Here is a tiny trained network, its code and every weight. The questions are about switching its units off for an input and a class, where a switched-off unit gives its printed mean instead of its output.

import numpy as np


def w(rows, s, z=0):
    codes = np.array(rows[::2]) - 128.0
    scale = np.full(codes.shape[1], s)
    scale[-1] = z or s
    return codes * scale


def norm(h):
    return h / np.sqrt((h * h).mean(-1, keepdims=True) + 1e-5)


def f(y):
    return np.maximum(y, 0)


def log_softmax(a):
    a = a - a.max(-1, keepdims=True)
    return a - np.log(np.exp(a).sum(-1, keepdims=True))


def net(x, mask):
    res = np.array(x, float).reshape(1, 4) / 4 @ E
    u = 0
    for l in range(3):
        y = f(norm(res) @ A[l][:, :-1].T + A[l][:, -1])
        res = res + np.where(mask[u : u + 6], y, B[l][:, -1]) @ B[l][:, :-1]
        u += 6
    return log_softmax(norm(res)[-1] @ U[:, :-1].T + U[:, -1])


A, B = {}, {}
E = w([
[240,227,183,149,128,135,92,109,183,25,105],'x0',
[146,112,251,67,185,179,175,255,155,151,162],'x1',
[39,58,155,88,111,236,88,52,166,80,28],'x2',
[128,239,69,90,88,202,134,155,190,141,142],'x3',
],0.0063)
A[0] = w([
[144,34,208,89,130,54,55,87,137,90,114,50],'0.n0',
[88,113,162,28,189,117,105,157,174,184,138,211],'0.n1',
[166,122,131,140,98,148,91,254,162,98,90,42],'0.n2',
[158,183,143,140,157,46,209,163,42,128,108,116],'0.n3',
[142,191,88,131,85,176,166,110,246,97,140,176],'0.n4',
[69,156,220,155,217,92,93,117,96,137,129,4],'0.n5',
],0.0055,0.0035)
B[0] = w([
[127,124,131,149,174,30,101,186,252,206,76,189],'0.n0',
[86,107,56,114,85,120,108,109,104,114,146,241],'0.n1',
[172,94,46,129,58,147,104,118,206,111,162,166],'0.n2',
[114,106,129,2,155,90,190,56,141,98,164,217],'0.n3',
[135,113,100,130,197,89,80,147,121,191,66,255],'0.n4',
[125,75,66,209,150,161,132,148,152,51,126,149],'0.n5',
],0.0071,0.0051)
A[1] = w([
[110,100,69,111,122,82,43,91,171,112,157,200],'1.n0',
[139,25,153,178,190,102,114,104,32,90,175,247],'1.n1',
[181,225,196,159,135,132,85,142,176,1,110,5],'1.n2',
[87,97,216,84,131,175,164,133,160,82,41,22],'1.n3',
[159,82,224,99,117,214,146,202,135,144,152,28],'1.n4',
[67,113,193,137,133,223,111,105,144,103,58,10],'1.n5',
],0.0076,0.0012)
B[1] = w([
[121,88,163,64,141,158,86,164,99,56,106,254],'1.n0',
[158,168,143,162,112,163,134,144,171,145,96,210],'1.n1',
[65,87,203,157,90,158,172,138,60,188,137,224],'1.n2',
[192,200,95,101,133,137,169,67,92,131,124,196],'1.n3',
[132,100,96,216,109,121,7,96,113,69,142,182],'1.n4',
[159,165,111,87,122,37,170,124,127,155,196,200],'1.n5',
],0.011,0.0066)
A[2] = w([
[54,127,124,100,93,169,119,8,200,170,74,119],'2.n0',
[94,233,90,90,79,202,110,187,201,154,100,14],'2.n1',
[12,142,65,117,103,149,138,188,116,230,120,145],'2.n2',
[169,136,134,152,159,154,127,183,138,147,255,145],'2.n3',
[162,115,100,164,51,152,54,80,120,72,155,75],'2.n4',
[84,97,169,107,17,149,167,137,71,132,103,252],'2.n5',
],0.0064,0.0023)
B[2] = w([
[225,155,145,146,115,92,162,118,95,123,162,202],'2.n0',
[156,9,158,179,150,15,202,154,199,112,46,187],'2.n1',
[147,163,217,181,120,140,108,122,139,141,110,246],'2.n2',
[124,131,70,113,100,144,99,40,99,88,77,217],'2.n3',
[66,92,62,177,100,122,105,178,136,109,178,195],'2.n4',
[76,169,126,152,165,219,159,163,153,158,201,253],'2.n5',
],0.011,0.0048)
U = w([
[90,164,219,196,83,203,162,113,76,232,166,252],'0',
[202,170,76,35,81,67,191,32,84,139,181,112],'1',
[169,25,161,185,141,71,150,152,203,153,23,76],'2',
[73,64,29,178,57,173,40,126,89,48,157,25],'3',
[70,106,124,7,221,196,112,169,189,106,119,149],'4',
],0.014,0.0025)

Each question gives the input, the list of numbers given to net, and the class t.
The units are the neurons (one row each of A and B). Each row of codes is followed by its name. A weight is (code - 128) times the scale printed after its matrix; where a second scale follows, it is the last column's (A, B and U).
mask holds one flag per neuron, layer by layer. A switched-off neuron (its flag False) gives its mean, the last column of its row in B, instead of its output. The means were averaged over made-up inputs and are rounded, as every weight is.
A unit's drop is (log p(t) with every unit on - log p(t) with that unit switched off) / (log p(t) with every unit on - log p(t) with every unit switched off).
The circuit of an input: a set's keep is (log p(t) with only the set's units on - log p(t) with every unit switched off) / (log p(t) with every unit on - log p(t) with every unit switched off). Starting from the 12 units with the biggest drops (on a tie, the unit counted first), units are removed one at a time, each time the one whose removal leaves the highest keep (on an exact tie, the one counted first), for as long as the keep stays at least 0.8.
units of the circuit, in order: the units of the circuit, biggest drop first
k most important neurons: the k neurons with the biggest drops, biggest first
top k neurons in layer l: the k neurons of layer l with the biggest drops, biggest first
drop of u: that unit's drop, to one decimal
input [-3,-1,3,5], class 2: top neuron in layer 1	1.n2
input [7,6,8,-1], class 1: 3 most important neurons	1.n3; 1.n5; 2.n2
input [-5,7,-6,0], class 3: units of the circuit, in order	1.n4; 2.n3
input [-1,8,-4,-7], class 3: 3 most important neurons	1.n4; 2.n3; 0.n4
input [8,-8,5,-3], class 0: 2 most important neurons	1.n2; 0.n1
input [8,-8,-3,7], class 0: 4 most important neurons	1.n2; 0.n1; 1.n4; 0.n2
input [-4,2,-1,5], class 2: 3 most important neurons	2.n1; 1.n2; 0.n3
input [1,0,5,6], class 2: 3 most important neurons	0.n4; 2.n1; 0.n3
input [6,-1,-3,-6], class 0: 3 most important neurons	1.n2; 0.n4; 2.n1
input [-4,6,-8,-8], class 1: 3 most important neurons	0.n3; 1.n2; 2.n3
input [-8,-6,-7,0], class 0: top 3 neurons in layer 1	1.n5; 1.n3; 1.n4
input [8,3,0,8], class 0: 4 most important neurons	1.n2; 2.n5; 0.n0; 1.n1
input [3,8,7,7], class 3: 3 most important neurons	1.n4; 2.n4; 0.n2
input [5,0,-4,5], class 0: 3 most important neurons	1.n2; 0.n0; 0.n1
input [2,2,-8,-8], class 1: units of the circuit, in order	0.n3
input [7,-7,7,1], class 0: top 3 neurons in layer 0	0.n1; 0.n3; 0.n2
input [0,7,1,8], class 2: 2 most important neurons	2.n1; 0.n4
input [1,6,4,6], class 2: top 2 neurons in layer 0	0.n4; 0.n1
input [3,-6,6,-6], class 1: top 3 neurons in layer 1	1.n5; 1.n4; 1.n3
input [-2,-3,1,1], class 4: top neuron in layer 0	0.n1
input [4,-7,-3,5], class 3: top 2 neurons in layer 1	1.n1; 1.n0
input [-4,8,7,-5], class 3: top 3 neurons in layer 0	0.n3; 0.n4; 0.n5
input [5,-6,-4,-7], class 2: top 2 neurons in layer 0	0.n0; 0.n1
input [2,5,6,-2], class 1: drop of 1.n3	0.6
